The two nearest rows among all rows above each row, by straight-line distance, nearest first (none for the first three rows):
In the rows, zero is written as 128.
1: [158 118 141 125 151  34 171 111 141  95  82 104 131 154  91 116 157 138
  74 112 120 129 147 124 106 136 117 160 151  88 135 126 212 134 123 157
  76 117 137  83 155 118 153 123 113 134 117 116 225 109 210  84 139 197
 123  82  85 124 138]
2: [121 117 135 138 124 139 110  75 131  83 108 113 109  43  90 114  76 127
 139 155 128 114 114 140 147  73  79 154 139  90 139 145 183 125 101 101
 152 117  86 106 119  95 102 119 165 141 100 139 122 128 144 163 145  83
 135 146 188 165 171]
3: [154 139 130 119 145  85 134  99 125  76 151 146 136 144 118  72 156 181
 102  72  73 122 141  96 149 189 189 162 166 181  92 199 149 127 141 127
 100 135 189  82 144 156 135 130 141  95 164 102 157 126 151 113 109 196
  93 127 160 108  66]
4: [151 139 144 136 135 101 130  61 152  54 105 118 134  97  78  95  94 136
 105 106  83 108 110 101 124 123 141 178 142 117 115 221 218 126 122 106
 110 103 110 113 151 101 104 134 189 122 102  97 172 124 188 123 111 121
 130 154 185 138 132] : 2 3
5: [ 95 123 114 147 107 194 111 143 112 128 144 115 139 108 148 165  93  76
 141 173 161 132 107 148 100  74  45  75  98 102 139  97  75 124 126 115
 157 128  84 195 120  96 114 141 134 134  89 154  98 133  98 162 138  69
 165 155 123 137 182] : 2 4
6: [144 109 138 132 142  71 142  93 128  97 106 115 119 120  88 106 138 161
  91 124 124 117 136 127 147 130 104 196 152 101 129  71 204 128 107 127
 105 121 135  77 139 128 135 117 129 111 143 135 169 115 183 113 147 174
  96 107 123 151 130] : 1 4
7: [143 117 146 114 125 107 128 150 122 146 120 168 112 110 138  96 167 188
 144 113 119 130 143 117 187 174 200 188 142 161 129 104 147 131 130 149
 123 138 188  69 108 184 140 113  88 118 170 123  89 141  74  87 121 165
 101 103 174 130  58] : 3 6
8: [128 127 110 135 119 112 134 180 122 155 130 126 111 149 157 130 148 117
 105 122 129 142 135 145 100 163 154 101 108 128 136 150 116 133 152 150
 122 127 128 160 140 136 138 132  88 151 128 133 131 130 122 130  89 144
 105 116  87 137 115] : 7 6
9: [145 134 150 127 142 122 139  88 138  72 128 128 172 178 107 124 157 130
  84 107 120 109 119  93 100 112  74 175 153 123 104  87 136 127 121 114
  82 120 154 117 158 124 137 139 173  68 134 111 192 109 186  85 170 176
 124 130 121  94 125] : 6 1
10: [115 134  94 136 118 164 108 156 100 125 179 142 124 133 168 104 135 133
 125 116 120 129 130 136 137 162 114 131 130 180 100 146  71 122 149 118
 145 146 154 142 129 160 124 136 121 100 171 142  84 136 104 166 100 142
  95 150 124 150 115] : 8 7
11: [136 108 119 117 135 124 132 140  95  78 149 162 107  63 132  61 142 170
 121 119 112 131 147 120 191 183 174 206 152 173 116 174 124 129 137 137
 140 153 202  75 123 175 138 136  98 110 168 137  96 140 102 146 116 189
 105 125 192 167  65] : 7 3
12: [117 144 103 116 130 138  98 143 118 171 172 128 117 159 160 113 130 145
 150 100 114 135 135 144 140 164 170 107 127 178  96 167  85 123 146 120
 151 135 120 135 124 151 121 114 125 123 163 140  90 137 106 163  92 110
  85 142 118 130 120] : 10 8
13: [118 111 113 144 123 126  84  91 117  96 125 112  83  47 104  89  70 145
 126 147 121 118 125 159 171 117 100 167 143 111 129 184 177 122 115 111
 158 123  95  94 124 115 102 117 145 142 125 159 105 132 150 199 118 104
 109 140 182 196 160] : 2 4
14: [148 117 130 149 129  83 166 163 116  77 123 130 147 195 139 106 180 122
  56 113 126 130 132 110  84 167 110 164 128 124 120 104 147 131 148 153
  77 125 182 136 170 137 162 155  90 101 138 133 201 116 168  90 119 228
 133 108  64 122 114] : 1 9
15: [130 143 119 109 162  95 115  42 147  75 162 100 130 148  91  97 108 166
 131  89  92 113 141 121 150 148 100 166 177 146  91 194 164 121 111 104
 129 128 126  83 135 119 114 108 197  92 150 123 169 117 197 157 143 137
  83 137 148 130 150] : 4 6
16: [112 107  91 157 114 133 119 141  90  73 160 132 111 105 152  79 133 138
  75 136 129 122 126 143 141 150  66 191 136 139 107 114 118 120 135 116
 139 143 154 119 146 145 129 136 104  87 178 173 103 130 145 178 112 173
  98 138 113 190 133] : 10 11
17: [130 138 139 141 106 164 135 167 141 134 103 143 136 103 128 157 106  65
 137 152 125 135 106 123  93  96 161  53  87 114 155 175 106 134 151 152
 135 118 101 216 130 105 125 164  99 181  59  98 127 137  90 116  99  78
 207 154 153 103 127] : 5 8
18: [119 127 122 166 100 177 129 126 123  73 122 126 135  67 115 134  84  55
 103 166 130 121 100 129 100  78  63  96 103  94 141 169 126 127 132 113
 141 116  91 193 145  89 111 170 141 143  74 129 125 129 141 158 123  93
 186 171 149 145 173] : 5 17
19: [152 141 175 113 133 112 125  85 169 132  76 127 129  90  73 140 103 128
 155 136 107 120 117 106 138 103 178 133 128 108 143 176 195 133 108 128
 115 105  98 125 121 102 114 129 168 159  75  84 153 127 143  90 137  81
 165 133 187  98 119] : 4 2
20: [132 127 134 146  96 180 122 191 114 150 122 175 119  69 148 117 133 115
 143 149 125 138 116 111 132 140 212 113 100 155 145 161  88 134 151 148
 142 136 170 170 114 145 129 151  87 153 110 109  74 147  53 117  96 113
 167 151 190 123  72] : 17 8
21: [136 145 115 121 157  90 134  75 136  65 161 101 154 205 115 113 134 146
  98  83 107 116 136 110 100 147  68 161 165 142  89 139 129 123 126 111
  96 128 149 105 157 123 132 127 174  79 155 128 210 109 203 119 147 180
  95 127  87 112 150] : 9 15
22: [136 142 119 118 152 105 130  83 127  79 173 118 150 182 103 108 146 162
 109  89 101 116 138 109 130 156  97 175 169 151  90 152 135 124 124 109
 110 138 160  94 145 136 134 126 173  85 164 134 166 115 173 132 145 173
  82 131 119 115 129] : 21 15
23: [148 133 120 109 151  48 148 145 133 146 135 128 118 187 131 104 180 178
 119  78 100 140 160 122 130 202 218 156 146 164 109 160 162 132 147 154
 110 133 165  76 136 162 148 111  99 136 158 116 162 127 145 107 101 180
  83  86  95 123  87] : 3 7
24: [123 124  95 155 125 151 126  90 103  21 161 118 131  87 115  82 104 120
  83 127 111 116 117 123 129 134  61 157 151 130  96 186 126 120 128 104
 133 132 138 129 150 115 119 157 150  97 129 141 146 123 168 181 127 150
 128 161 158 172 153] : 16 13
25: [139  98 148 143 129 100 151  91 117  59  94 122 126  80  96 106 138 136
  83 153 147 114 125 127 148  98  40 213 147  77 145  57 197 129  99 128
 102 126 150  79 141 124 139 126 123  93 133 147 164 113 171 104 174 184
 127 109 127 157 133] : 6 9
26: [ 95 112  82 157 110 168 105 132  93 108 156 104  99  77 145 116  81 105
 117 170 145 126 120 164 135 108  47 117 116 109 129 136 116 120 126 109
 170 132  86 143 132 113 107 123 128 131 132 177  85 133 139 204 111  77
 129 149 127 195 186] : 5 13
27: [133  85 126 144 125  57 160 137 109 108  73 119  83  36 101  89 128 158
  89 171 150 133 148 160 170 128 106 181 137  66 166  87 208 131 105 152
 131 125 124  59 126 133 142 107  77 162 131 170 135 123 152 136 133 180
 112  81 132 202 143] : 6 25
28: [149  96 130 171 102  94 173 151 126  60  56 139  79   1  79  84  78  80
  78 179 121 138 115 153 138 117 164 115  90  67 191 249 231 138 148 171
 137 107  98 167 146  89 127 164  59 228  29 122 153 139 149 156  70 123
 201 136 196 193 141] : 18 17
29: [124 127 123 147 111 181 119 106 107  50 148 148 136  67 118  90 107 120
 110 136 114 114 107 107 156 124 101 170 136 136 110 158 107 125 127 107
 139 138 163 134 135 128 116 153 150  94 129 124 104 135 132 142 135 132
 145 169 187 148 112] : 24 16
30: [133 113 132 159  98 179 151 182 100  72 132 169 155  88 145 117 144  74
  77 168 150 129 111 109 112 115  96 123 105 123 144  93  83 132 147 146
 121 140 191 181 141 126 152 177  78 119 105 121 128 130 105 107 132 169
 194 143 135 134  99] : 29 20
31: [128 123 119 115 123  90 133 177 143 219  92 125  89 110 134 153 113 123
 159 142 127 151 145 169 129 146 213  70  93 116 168 181 155 135 145 158
 150 120  78 136 109 124 132 108  87 216  96 130 112 139 103 130  81  74
 136 106 129 140 133] : 8 17
32: [115 119  83 142 143  93 120 108 106  90 163  94 117 153 137 113 125 142
  83 114 132 124 136 157 108 140  45 148 143 115 105 115 140 119 125 109
 131 128 117 107 148 119 124 117 142 109 163 173 150 116 195 187 123 164
  83 125  68 181 186] : 16 21
33: [148 119 159 124 124 106 152 122 143 110  85 143 122  72  92 121 123 131
 126 143 118 129 122 115 152 130 166 144 130 107 159 157 168 135 126 146
 116 120 134 113 124 120 131 138 116 155  80 104 146 131 125  93 128 124
 159 124 181 120 100] : 19 4
34: [119 106 141 144 107 156 117 104 123 113  92 132  99   6 105 111  82 138
 144 169 141 114 109 138 174  81 108 168 124  94 156 119 183 124  97 111
 154 117  94 106 112 120 100 117 139 136 115 149  73 136 109 153 140  89
 134 138 200 184 137] : 2 13
35: [158 117 156 154 116 118 172 142 127  42  99 150 154  99 112 102 166 112
  60 132 119 120 112  89 107 135 121 176 126 109 131 111 161 134 137 150
  76 124 188 142 162 135 153 167  97 108 110 104 183 120 148  82 135 197
 166 125 126 124  85] : 14 30
36: [136 139 114 105 164  51 133 111 150 172 132  95 125 224 126 138 143 157
 129  82 116 135 157 144  98 162 141 119 149 129 113 126 159 128 128 134
 106 118 104  94 146 129 137  96 140 135 151 133 171 114 180 115 123 150
  82  92  53 111 149] : 23 21
37: [139 160 125 111 141 127 118 117 155 173 142 126 142 190 128 150 126 137
 170 102  98 134 134 116 106 148 193  85 127 162 113 200 106 130 146 131
 128 123  96 150 126 122 120 130 153 144 118  92 144 131 135 117 106  89
 132 144 131  84 122] : 12 8
38: [144 115 170 144  94 164 148 180 124 118  90 186 135  79 138 117 157 113
 110 150 138 125 104  94 133 130 181 159 103 127 155  90 129 135 137 152
 110 127 182 154 132 145 141 158  83 124 126 106  98 141  66  77 123 145
 174 137 168 117  54] : 20 30
39: [108 119 126 142 127 130 123  95 137 127  97  83 122 114 116 153  87  97
 117 156 154 122 114 159 100  44  36 107 115  57 143  69 179 122 110 102
 130 104  14 141 134  80 112 115 160 137  97 166 143 115 164 141 160  74
 125 125  78 157 208] : 2 5
40: [118 134 114 156 103 194 124 165 104  82 167 157 144 115 161 118 119  86
 105 135 128 125 104 115 105 133 108 115 106 149 117 152  61 126 154 123
 139 137 160 192 142 128 129 165 101 112 119 123  97 136 103 146 110 133
 172 153 146 130 113] : 30 10
41: [141 160 145 100 135 140 106 134 150 192 147 152 150 195 146 144 154 146
 183  88 106 134 128 101 122 161 255 102 124 189 113 185  68 131 148 134
 124 129 144 139 108 152 125 125 137 133 138  81  99 136  85  95 101 103
 129 131 154  69  61] : 37 12
42: [139 134 136 129 138 130 115  48 134  53 130 126 115  45  80  86  90 158
 126 120  92 107 118 113 175 118 130 192 159 124 116 209 177 122 103  98
 138 124 125  82 126 117 101 126 186 111 124 114 127 130 156 156 140 112
 117 155 224 148 128] : 4 13
43: [126 134 154 112 126 126 117 120 159 202  89 119 116  98 105 167  91 115
 180 145 129 132 121 137 135  86 181  88 108  98 163 149 167 133 116 132
 142 108  55 136 109 105 110 118 140 183  56 110 108 134 108 117 126  63
 148 127 161 107 142] : 19 31
44: [139 116 121 128 145  54 143 118 127 116 122 109 116 154 120 102 154 163
  91 110 126 130 145 140 134 153 111 165 147 109 124 114 181 126 124 140
 105 126 146  82 148 134 140 110 115 123 158 156 169 115 172 124 128 180
  86  92  95 149 136] : 6 1
45: [111 105  91 136 136  99 126 103 100  90 140  91 104 101 121  99 105 145
  96 158 147 123 143 167 142 123  26 156 156 101 119 105 163 120 102 110
 142 132 113  93 133 117 125 109 137 108 158 184 149 117 185 188 141 161
  87 112  89 195 183] : 32 16
46: [134 124 137 103 142  76 138 147 137 183 107 133 111 145 131 139 155 163
 153 123 134 142 154 141 158 150 182 132 137 135 140 110 143 132 125 149
 126 137 136  82 108 151 141 102 100 148 147 129 124 130 112 108 127 141
 103  82 129 120 109] : 7 23
